The symbols move the objects like this.
zs ε qh
zs χ fz
rp ε hc
rp χ rc
ms ε jp
ms χ sm
jp ε lz
jp χ cc
lt ε mm
lt χ pz
fz ε fb
fz χ zs
bg ε gp
bg χ sn
cj ε qg
cj χ jj
lz ε dd
lz χ pb
bs ε rp
bs χ hm
nf ε rl
nf χ ph
jc ε zs
jc χ fb
hc ε cm
hc χ mq
rt ε bl
rt χ jn
jn ε ms
jn χ rt
hn ε jt
hn χ gj
mm ε gs
mm χ cf
qg ε fz
qg χ qh
dd ε ph
dd χ rl
hm ε hp
hm χ bs
cm ε bg
cm χ dc
fb ε bt
fb χ jc
cf ε pz
cf χ mm
cc ε sm
cc χ jp
sn ε dc
sn χ bg
gp ε gj
gp χ jt
qh ε jj
qh χ qg
mq ε rc
mq χ hc
bm ε jn
bm χ bl
pz ε tg
pz χ lt
dn ε jc
dn χ bt
ct ε cg
ct χ rm
qz ε lt
qz χ tg
dc ε mq
dc χ cm
jj ε lm
jj χ cj
bl ε qz
bl χ bm
gj ε dn
gj χ hn
hp ε cf
hp χ gs
rl ε pb
rl χ dd
pb ε cc
pb χ lz
ph ε ct
ph χ nf
sm ε rt
sm χ ms
jt ε sn
jt χ gp
lm ε rm
lm χ cg
tg ε bm
tg χ qz
bt ε hn
bt χ dn
rm ε nf
rm χ ct
cg ε cj
cg χ lm
rc ε hm
rc χ rp
gs ε bs
gs χ hp

In the rows, 187 means zero.

The rows follow the links: the fewer symbols apart two objects are, the more alike their rows tend to be.

Each row is also shifted at random along 3 hidden directions that mean nothing.

Rows with their objects:
162 177 195 180 191 192 209 184 149 191 172 201 189 181 208 166 185 221 180 193 179 205 201 196 182 177 199 186 191 179 174 188 167 207 192 194 182 212 161 190 202 178 205 214 199 230 217 187 180 218
object: bg
176 191 192 192 213 181 200 175 193 187 166 187 197 189 188 162 184 181 162 197 172 208 215 192 185 199 202 184 171 174 174 215 170 177 182 194 175 191 202 203 166 193 177 195 198 160 191 173 158 215
object: gs
236 190 203 206 185 179 185 196 193 188 199 174 167 209 168 196 174 199 182 196 162 195 203 219 209 195 190 166 204 217 179 207 225 175 185 190 197 192 199 186 201 197 207 185 195 190 201 197 185 195
object: dc
209 173 219 180 185 188 180 200 166 171 162 204 210 194 178 183 193 201 189 175 209 205 187 200 170 194 187 195 178 165 217 176 182 200 201 178 209 183 174 193 196 179 197 185 195 183 192 173 204 176
object: jj
191 178 190 177 156 192 198 202 201 202 206 181 174 179 197 214 185 193 178 188 198 167 170 151 183 162 189 172 223 193 191 194 201 177 192 180 183 179 197 163 184 215 200 199 176 219 176 212 177 193
object: pz
134 198 154 194 209 190 189 157 175 181 192 179 176 185 189 167 189 185 198 193 167 193 197 213 206 198 181 202 174 198 165 187 176 199 173 196 180 200 170 206 189 171 176 180 190 182 198 184 192 195
object: bt
219 175 225 188 173 179 178 211 193 187 184 195 196 192 182 198 193 185 189 186 205 179 171 169 168 187 190 187 184 177 210 174 192 185 187 179 202 181 196 165 199 191 181 185 184 170 178 177 197 168
object: qh
255 198 194 176 195 184 185 182 175 168 167 202 211 177 172 179 190 186 189 169 198 190 189 198 177 187 175 199 172 170 210 179 182 194 195 177 193 170 171 204 179 178 188 172 189 181 190 174 199 174
object: ct
191 167 228 190 179 187 178 209 163 182 171 200 196 206 183 185 183 211 198 181 198 208 188 210 181 197 186 185 185 180 206 165 193 200 202 188 207 199 177 182 221 168 212 192 202 197 209 173 205 175
object: zs
213 171 223 191 180 179 181 210 169 195 181 198 190 192 203 178 191 201 188 193 192 189 176 178 169 194 197 190 182 174 192 165 174 201 187 190 198 209 183 168 214 173 189 201 194 185 196 172 193 186
object: jc
154 205 151 177 210 191 190 147 177 174 182 191 194 165 193 164 205 174 189 185 179 185 191 189 186 189 179 215 167 182 177 189 160 200 173 190 177 185 165 207 168 175 162 180 186 171 184 181 182 190
object: fz
161 183 186 174 177 196 182 186 196 174 184 192 202 184 170 202 200 177 194 171 214 182 176 175 176 184 174 195 189 178 217 187 195 184 195 171 195 155 184 190 175 199 187 169 180 178 168 188 203 164
object: rm
173 175 200 192 167 184 168 217 210 194 197 173 192 204 175 218 169 178 204 174 208 177 167 179 185 183 175 182 183 189 208 156 209 173 197 185 188 173 205 167 206 177 196 174 178 178 179 180 209 147
object: lz
194 173 202 176 176 199 205 188 166 186 173 199 186 186 196 185 186 215 170 187 190 205 199 196 183 174 196 172 211 184 190 203 191 195 205 183 194 190 172 198 187 200 220 207 190 232 201 200 179 213
object: cf
207 182 207 188 191 185 177 201 174 180 165 196 207 196 180 185 179 190 198 172 204 203 185 202 178 192 183 191 165 168 208 160 182 193 202 185 197 180 183 193 197 166 195 177 193 179 190 166 205 165
object: dd
206 198 179 206 206 180 187 172 169 183 184 183 172 197 187 161 185 195 192 200 156 201 206 229 207 207 192 187 181 204 162 191 185 198 175 199 194 213 175 203 198 170 188 189 200 183 208 188 185 200
object: jt

Start here and follow the symbols in turn, left to right. Where do you end up?
Answer with the object's name.
253 212 163 197 190 168 180 178 204 192 217 173 167 175 193 184 197 169 185 204 158 155 170 173 198 192 187 190 189 208 156 195 184 183 155 191 176 199 194 176 186 188 153 181 178 166 179 194 176 187
χ ε ε ε -> zs
220 180 198 186 165 180 172 214 193 204 200 182 178 186 208 201 179 185 200 187 203 167 155 158 179 177 187 182 189 182 189 155 182 189 186 188 189 194 195 158 207 178 182 190 174 194 174 188 194 168
ε χ χ -> jp
143 169 204 197 151 172 171 222 228 214 230 164 169 199 189 231 180 173 193 194 193 143 148 129 177 171 188 177 204 200 191 170 210 159 171 187 174 184 224 127 208 205 175 188 171 173 168 194 186 164
ε ε ε ε -> jj
158 175 203 187 170 179 188 206 187 207 202 182 177 187 209 191 190 197 187 199 187 171 172 159 173 178 195 185 194 187 178 172 180 186 180 192 181 208 192 156 209 186 181 205 183 194 192 186 182 192
ε ε ε -> zs
166 173 203 182 201 183 205 182 140 193 164 209 193 176 223 148 194 215 178 201 182 205 195 186 167 189 207 196 174 165 169 174 137 217 187 199 185 230 158 186 204 167 184 224 202 205 215 174 173 222
χ ε χ χ -> sn
187 191 176 170 185 203 184 175 183 171 182 195 196 174 172 194 201 180 196 168 207 181 180 186 180 182 173 199 187 178 210 181 189 195 193 173 198 162 170 199 174 188 184 172 178 191 173 192 202 170
ε χ ε χ -> nf
169 188 188 184 186 182 204 179 212 197 196 181 188 177 185 194 184 179 161 196 176 175 193 158 178 174 194 176 197 187 177 220 189 160 180 186 165 176 209 179 165 219 180 198 184 177 181 191 156 211
ε χ -> mq
230 208 155 192 198 182 174 176 195 188 197 176 169 180 191 180 187 164 202 192 175 178 179 196 204 198 182 191 177 197 164 179 178 193 171 193 185 197 187 193 183 172 162 173 179 174 175 189 187 178
ε χ ε -> jn
145 198 156 206 177 190 166 190 216 193 216 148 158 213 160 217 161 174 212 178 173 187 187 220 229 192 170 170 195 228 180 179 237 164 189 191 182 173 207 190 196 181 203 155 180 188 185 204 206 157
χ χ ε -> qz
99 182 159 173 188 215 181 164 175 168 182 188 191 188 170 191 190 188 208 165 206 201 193 212 195 187 167 199 185 189 208 180 196 197 202 177 197 163 165 216 181 176 203 169 184 205 187 195 211 167
ε ε -> cc
230 183 207 178 167 193 180 199 182 172 183 197 198 190 162 207 191 195 193 166 209 187 178 194 181 180 175 186 199 185 224 182 214 187 200 168 206 159 178 188 193 190 210 171 186 197 184 194 209 164
χ ε ε -> qg
204 188 190 181 172 185 207 187 180 194 198 188 180 176 193 197 181 209 170 190 176 181 190 178 187 165 189 176 213 197 180 204 195 183 187 186 173 190 177 179 188 203 207 202 187 230 204 204 172 210
ε ε -> gp
205 175 203 183 168 195 201 197 190 188 189 191 180 192 181 206 184 204 166 190 188 191 196 186 187 173 189 164 221 196 194 213 212 175 196 180 191 180 193 186 184 217 215 200 188 215 190 206 176 205
χ ε ε -> rp
200 194 189 199 212 179 194 178 191 185 169 183 190 192 182 168 179 180 173 197 167 207 211 204 192 204 197 180 171 186 173 209 179 176 182 196 182 190 202 203 168 190 183 189 199 162 189 174 166 206
χ ε ε ε -> bm
167 173 191 175 171 197 195 196 169 197 187 194 182 181 210 191 185 205 183 189 199 191 181 174 179 176 195 182 202 177 186 181 177 199 197 187 186 197 177 179 193 188 200 205 184 223 193 200 183 203
ε ε χ -> rt
241 202 179 202 192 177 178 195 208 186 196 168 171 202 165 200 166 179 187 187 165 191 197 215 216 192 183 166 194 214 178 201 222 167 187 192 182 178 209 191 186 191 200 170 188 183 189 195 184 180
χ χ ε -> mm
115 191 174 181 196 195 185 171 200 175 177 186 209 184 161 193 188 171 192 168 203 191 191 189 182 186 174 203 168 176 213 184 189 173 193 178 181 154 188 202 169 185 183 164 184 166 180 178 199 165
ε χ -> jj
